Below is a small trained network, with its code and all its weights. Each question gives an input and a target symbol and asks what happens when units are switched off, that is, made to give their printed mean instead of their output.

import numpy as np


def w(rows, s, z=0):
    codes = np.array(rows[::2]) - 128.0
    scale = np.full(codes.shape[1], s)
    scale[-1] = z or s
    return codes * scale


def f(y):
    return y / 2 * (1 + np.tanh(0.7978845608 * (y + 0.044715 * y**3)))


def softmax(a):
    e = np.exp(a - a.max(-1, keepdims=True))
    return e / e.sum(-1, keepdims=True)


def log_softmax(a):
    a = a - a.max(-1, keepdims=True)
    return a - np.log(np.exp(a).sum(-1, keepdims=True))


def net(x, mask):
    ids = ['βγζηθμξψ'.index(c) for c in x.split()]
    T = len(ids)
    res = E[ids] + P[:T]
    u = 0
    for l in range(2):
        r = res
        for j in range(2):
            rows = slice(4 * j, 4 * j + 4)
            q, k, v = (r @ M[l][rows].T for M in (Q, K, V))
            z = softmax(np.where(np.tri(T) > 0, q @ k.T / 4**0.5, -1e9)) @ v
            o = O[l][rows]
            res = res + np.where(mask[u + j], z, o[:, -1]) @ o[:, :-1]
        u += 2
        y = f(res @ A[l][:, :-1].T + A[l][:, -1])
        res = res + np.where(mask[u : u + 8], y, B[l][:, -1]) @ B[l][:, :-1]
        u += 8
    return log_softmax(res[-1] @ U[:, :-1].T + U[:, -1])


Q, K, V, O, A, B = {}, {}, {}, {}, {}, {}
E = w([
[140,57,93,182,98,84],'β',
[62,10,51,183,156,131],'γ',
[97,32,114,130,174,172],'ζ',
[170,165,194,108,108,91],'η',
[58,13,138,148,24,97],'θ',
[102,149,127,130,253,191],'μ',
[124,237,32,207,126,129],'ξ',
[114,203,228,116,49,216],'ψ',
],0.0053)
P = w([
[180,92,65,107,136,121],'0',
[83,106,140,89,117,208],'1',
[68,108,142,122,137,78],'2',
[180,92,192,230,156,139],'3',
[79,197,154,77,94,222],'4',
[34,181,145,148,132,66],'5',
[112,151,189,254,154,129],'6',
[102,152,118,73,80,203],'7',
],0.009)
Q[0] = w([
[112,130,98,27,122,113],'L0H0',
[112,164,69,20,134,105],'L0H0',
[143,132,185,240,131,141],'L0H0',
[109,140,69,5,135,109],'L0H0',
[127,152,148,138,186,114],'L0H1',
[162,131,126,153,188,101],'L0H1',
[103,153,153,99,145,169],'L0H1',
[166,83,91,102,131,148],'L0H1',
],0.012)
K[0] = w([
[195,2,107,64,133,105],'L0H0',
[224,15,78,100,138,86],'L0H0',
[42,237,178,191,108,144],'L0H0',
[210,10,92,80,146,94],'L0H0',
[137,97,65,125,120,5],'L0H1',
[131,39,88,154,142,54],'L0H1',
[161,189,90,65,118,130],'L0H1',
[185,51,109,116,193,218],'L0H1',
],0.0079)
V[0] = w([
[83,174,187,87,253,178],'L0H0',
[94,122,208,124,132,69],'L0H0',
[156,213,92,177,165,131],'L0H0',
[81,35,126,107,141,151],'L0H0',
[116,125,96,143,105,30],'L0H1',
[106,146,92,112,109,51],'L0H1',
[171,184,135,75,101,127],'L0H1',
[214,119,85,83,180,101],'L0H1',
],0.0076)
O[0] = w([
[104,157,201,195,254,206,106],'L0H0',
[91,168,211,225,83,116,70],'L0H0',
[215,77,165,84,237,71,76],'L0H0',
[10,189,22,165,102,173,251],'L0H0',
[117,89,111,159,48,32,76],'L0H1',
[104,106,107,115,26,43,72],'L0H1',
[178,125,201,34,86,128,18],'L0H1',
[221,49,70,108,87,132,23],'L0H1',
],0.0055,0.0014)
A[0] = w([
[109,84,52,112,91,167,207],'L0N0',
[209,102,120,68,143,113,141],'L0N1',
[185,121,179,184,215,136,207],'L0N2',
[122,167,90,83,141,186,254],'L0N3',
[97,81,83,169,179,78,208],'L0N4',
[183,138,131,78,103,128,175],'L0N5',
[239,81,100,150,182,107,164],'L0N6',
[146,98,74,149,74,2,163],'L0N7',
],0.0083,0.0034)
B[0] = w([
[191,174,63,94,119,168,239],'L0N0',
[238,61,158,148,114,185,127],'L0N1',
[92,66,153,179,199,88,228],'L0N2',
[107,122,96,88,106,196,253],'L0N3',
[77,210,49,140,200,52,228],'L0N4',
[176,78,192,117,75,191,130],'L0N5',
[254,63,123,140,245,129,164],'L0N6',
[159,104,69,125,67,18,195],'L0N7',
],0.006,0.0041)
Q[1] = w([
[112,93,157,254,179,89],'L1H0',
[138,88,155,165,147,73],'L1H0',
[110,89,158,225,172,96],'L1H0',
[101,138,153,158,140,195],'L1H0',
[74,123,192,224,169,44],'L1H1',
[178,160,56,72,79,205],'L1H1',
[124,145,118,167,125,124],'L1H1',
[98,126,145,90,134,95],'L1H1',
],0.0078)
K[1] = w([
[43,206,228,176,118,131],'L1H0',
[55,248,180,166,142,77],'L1H0',
[18,208,238,164,117,138],'L1H0',
[159,119,252,127,128,204],'L1H0',
[32,187,203,182,153,80],'L1H1',
[254,49,69,60,132,176],'L1H1',
[121,92,180,185,193,90],'L1H1',
[24,207,137,49,80,179],'L1H1',
],0.0046)
V[1] = w([
[92,149,114,218,214,137],'L1H0',
[109,134,18,147,181,65],'L1H0',
[97,128,131,225,204,85],'L1H0',
[75,136,152,165,64,68],'L1H0',
[110,142,173,153,183,254],'L1H1',
[94,184,124,42,36,137],'L1H1',
[45,147,129,161,106,73],'L1H1',
[210,48,174,187,169,101],'L1H1',
],0.0067)
O[1] = w([
[132,65,81,98,118,156,91],'L1H0',
[173,76,101,2,178,99,254],'L1H0',
[162,63,85,101,93,136,103],'L1H0',
[183,155,78,164,129,117,75],'L1H0',
[54,92,101,115,85,166,8],'L1H1',
[123,222,90,137,144,112,62],'L1H1',
[173,137,60,125,125,133,86],'L1H1',
[132,32,230,172,97,120,195],'L1H1',
],0.0075,0.0082)
A[1] = w([
[172,160,96,185,223,87,86],'L1N0',
[197,179,78,148,112,60,128],'L1N1',
[150,217,60,98,175,135,1],'L1N2',
[20,222,91,106,140,188,190],'L1N3',
[78,143,160,249,8,245,160],'L1N4',
[199,129,45,75,143,179,148],'L1N5',
[204,146,116,198,1,29,224],'L1N6',
[75,85,191,177,95,140,114],'L1N7',
],0.0061,0.0024)
B[1] = w([
[144,108,140,133,105,68,240],'L1N0',
[92,104,113,157,71,120,242],'L1N1',
[170,100,157,186,95,154,237],'L1N2',
[128,100,116,64,57,53,253],'L1N3',
[138,164,49,168,220,140,229],'L1N4',
[148,189,98,143,82,186,217],'L1N5',
[2,173,88,120,135,163,202],'L1N6',
[149,131,142,168,77,163,255],'L1N7',
],0.0089,0.0055)
U = w([
[54,111,122,32,82,28,182],'β',
[18,175,55,138,139,136,241],'γ',
[176,154,78,77,175,211,121],'ζ',
[139,174,130,233,172,190,172],'η',
[112,54,116,112,61,197,5],'θ',
[121,109,209,158,55,90,61],'μ',
[212,146,122,145,70,150,41],'ξ',
[169,136,162,95,253,34,157],'ψ',
],0.0054,0.003)

Each question gives the input, a string of symbols that net reads in full, and the target symbol t.
The units are the heads (4 rows each of Q, K, V and O) and the neurons (one row each of A and B). Each row of codes is followed by its name. A weight is (code - 128) times the scale printed after its matrix; where a second scale follows, it is the last column's (O, A, B and U).
mask holds one flag per unit, layer by layer, with each layer's heads first. A switched-off unit (its flag False) gives its mean, the last column of its rows in O or B, instead of its output. The means were averaged over made-up inputs and are rounded, as every weight is.
A unit's drop is (log p(t) with every unit on - log p(t) with that unit switched off) / (log p(t) with every unit on - log p(t) with every unit switched off).
The circuit of an input: a set's keep is (log p(t) with only the set's units on - log p(t) with every unit switched off) / (log p(t) with every unit on - log p(t) with every unit switched off). Starting from the 12 units with the biggest drops (on a tie, the unit counted first), units are removed one at a time, each time the one whose removal leaves the highest keep (on an exact tie, the one counted first), for as long as the keep stays at least 0.8.
circuit, biggest first: the units of the circuit, biggest drop first
top k neurons: the k neurons with the biggest drops, biggest first
k most important neurons of layer l: the k neurons of layer l with the biggest drops, biggest first
input β θ ξ ξ η η μ, target θ: circuit, biggest first => (L0H0 L1H1 L0N2 L1H0)
input β β β ξ, target ψ: circuit, biggest first => (L0H0 L0N2 L0N6)
input η ψ β β β μ ξ, target ψ: circuit, biggest first => (L0H0 L0N2)
input ξ β β ζ θ μ ψ β, target μ: 4 most important neurons of layer 0 => (L0N6 L0N1 L0N7 L0N5)
input μ μ ζ η ζ μ γ, target θ: circuit, biggest first => (L1H1 L0H0 L1H0 L0N2)
input θ ψ η ψ μ ψ, target γ: circuit, biggest first => (L1H0 L1H1)
input μ μ β θ, target θ: circuit, biggest first => (L1H0 L0H0 L1H1 L0N2)
input ξ μ β μ γ μ θ γ, target μ: top 2 neurons => (L0N6 L0N1)
input μ γ μ γ ψ, target θ: top 2 neurons => (L0N6 L1N7)
input ψ μ γ ψ η ξ θ ζ, target γ: top 2 neurons => (L1N4 L1N3)
input η ζ ψ ζ β ζ β γ, target η: 3 most important neurons of layer 0 => (L0N1 L0N6 L0N5)
input γ ξ ψ ζ θ ψ γ β, target ζ: 2 most important neurons of layer 0 => (L0N4 L0N7)
input β μ β θ μ γ η, target θ: circuit, biggest first => (L0H0 L1H0 L1H1 L0N2)
input θ β θ ξ ψ β, target γ: most important neuron of layer 1 => (L1N6)
input ζ β ξ ξ β ψ η, target η: 2 most important neurons of layer 0 => (L0N4 L0N7)
input μ μ γ β, target θ: circuit, biggest first => (L0H0 L1H1 L1H0 L0N2)
input ζ μ η γ, target θ: circuit, biggest first => (L1H1 L0H0 L0N2 L1H0)
input θ ψ ψ ζ, target η: 2 most important neurons of layer 0 => (L0N2 L0N4)
input β ζ β γ ζ β γ β, target ψ: top 3 neurons => (L0N7 L0N6 L0N1)
input μ β β θ β ξ β, target ψ: top 2 neurons => (L0N2 L1N0)
input β η β ξ ζ, target ψ: top neuron => (L0N7)
input β μ ξ ξ β η β ψ, target ψ: top neuron => (L0N7)
input ζ ζ γ η θ β μ γ, target β: top 2 neurons => (L1N3 L0N6)
input θ μ ξ ψ θ θ β β, target ξ: 2 most important neurons of layer 1 => (L1N2 L1N5)
input ζ γ μ ψ ξ μ η η, target β: 2 most important neurons of layer 0 => (L0N0 L0N6)
input η β θ γ ζ, target η: 2 most important neurons of layer 1 => (L1N4 L1N7)
input ζ ζ ξ θ, target ψ: 4 most important neurons of layer 0 => (L0N2 L0N6 L0N3 L0N0)
input ξ γ η ζ ζ ψ μ μ, target μ: 4 most important neurons of layer 0 => (L0N6 L0N1 L0N7 L0N5)
input η β θ ψ, target η: 3 most important neurons of layer 0 => (L0N4 L0N7 L0N0)
input β μ θ β μ β ζ, target θ: top 3 neurons => (L0N2 L0N7 L0N0)
